Below are the code and all the weights of a small trained network. Each question names an input and a class and asks about switching units off, where a switched-off unit gives its printed mean instead of its output.

import numpy as np


def w(rows, s, z=0):
    codes = np.array(rows[::2]) - 128.0
    scale = np.full(codes.shape[1], s)
    scale[-1] = z or s
    return codes * scale


def f(y):
    return np.maximum(y, 0)


def log_softmax(a):
    a = a - a.max(-1, keepdims=True)
    return a - np.log(np.exp(a).sum(-1, keepdims=True))


def net(x, mask):
    res = np.array(x, float).reshape(1, 5) / 4 @ E
    y = f(res @ A[0][:, :-1].T + A[0][:, -1])
    res = res + np.where(mask, y, B[0][:, -1]) @ B[0][:, :-1]
    return log_softmax(res[-1] @ U[:, :-1].T + U[:, -1])


A, B = {}, {}
E = w([
[80,201,121,204,247,135,161],'x0',
[61,196,80,49,120,237,45],'x1',
[53,84,102,142,133,194,228],'x2',
[239,187,1,172,68,161,144],'x3',
[176,106,149,63,238,153,188],'x4',
],0.0075)
A[0] = w([
[108,123,171,211,184,91,155,172],'n0',
[214,175,68,183,125,157,158,251],'n1',
[36,172,165,73,254,164,108,161],'n2',
[125,188,126,84,37,201,43,127],'n3',
[191,247,9,151,184,175,144,227],'n4',
[107,142,79,59,65,179,117,130],'n5',
[168,128,137,240,151,77,182,217],'n6',
[103,72,55,120,107,137,203,219],'n7',
[167,119,132,84,94,98,140,90],'n8',
[209,57,157,67,85,67,175,181],'n9',
[84,174,145,154,151,111,174,200],'n10',
[72,146,138,81,208,201,158,161],'n11',
[173,100,209,117,182,93,129,102],'n12',
[117,140,186,216,176,82,165,144],'n13',
[80,119,88,185,59,175,142,192],'n14',
],0.0085,0.0026)
B[0] = w([
[141,32,206,202,149,95,125,185],'n0',
[78,156,127,140,163,185,109,223],'n1',
[240,72,105,77,165,150,2,227],'n2',
[37,122,156,123,113,17,45,213],'n3',
[73,226,16,153,178,227,115,252],'n4',
[73,102,167,186,201,88,136,190],'n5',
[37,109,159,176,81,132,170,204],'n6',
[85,138,156,154,203,191,165,180],'n7',
[117,97,153,81,128,174,97,157],'n8',
[104,118,160,80,133,217,142,205],'n9',
[159,71,150,144,184,161,133,171],'n10',
[215,40,186,126,193,215,67,203],'n11',
[114,125,156,146,131,116,226,178],'n12',
[122,71,170,238,174,88,153,185],'n13',
[13,153,122,169,174,131,146,186],'n14',
],0.0074,0.012)
U = w([
[177,125,81,149,98,103,150,3],'0',
[106,167,93,111,67,2,43,203],'1',
[157,162,107,148,7,144,118,19],'2',
[163,116,138,31,92,149,206,80],'3',
[82,194,65,190,150,187,181,134],'4',
[231,77,130,190,152,42,114,6],'5',
[82,79,169,204,133,74,183,220],'6',
[194,74,130,93,174,214,77,178],'7',
],0.0093,0.0037)

Each question gives the input, the list of numbers given to net, and the class t.
The units are the neurons (one row each of A and B). Each row of codes is followed by its name. A weight is (code - 128) times the scale printed after its matrix; where a second scale follows, it is the last column's (A, B and U).
mask holds one flag per neuron, in row order. A switched-off neuron (its flag False) gives its mean, the last column of its row in B, instead of its output. The means were averaged over made-up inputs and are rounded, as every weight is.
A unit's drop is (log p(t) with every unit on - log p(t) with that unit switched off) / (log p(t) with every unit on - log p(t) with every unit switched off).
The circuit of an input: a set's keep is (log p(t) with only the set's units on - log p(t) with every unit switched off) / (log p(t) with every unit on - log p(t) with every unit switched off). Starting from the 12 units with the biggest drops (on a tie, the unit counted first), units are removed one at a time, each time the one whose removal leaves the highest keep (on an exact tie, the one counted first), for as long as the keep stays at least 0.8.
circuit, biggest first: the units of the circuit, biggest drop first
unit that matters most: the unit with the biggest drop
k most important neurons: the k neurons with the biggest drops, biggest first
drop of u: that unit's drop, to one decimal
input [-7,2,6,-4,-4], class 6: circuit, biggest first : (n4 n2)
input [-8,2,2,5,-5], class 1: unit that matters most : n3
input [8,-2,1,-7,6], class 7: 2 most important neurons : (n2 n11)
input [-2,-6,1,3,8], class 6: 3 most important neurons : (n4 n2 n6)
input [-6,-2,-2,-2,2], class 3: 2 most important neurons : (n2 n11)
input [-4,1,-6,4,0], class 1: circuit, biggest first : (n3 n11)
input [7,0,-5,-7,4], class 5: 4 most important neurons : (n13 n4 n0 n9)
input [-2,-3,7,-7,3], class 7: drop of n2 : 0.3
input [-3,2,3,4,3], class 4: drop of n2 : 0.2
input [-7,2,5,6,6], class 4: drop of n2 : 0.3
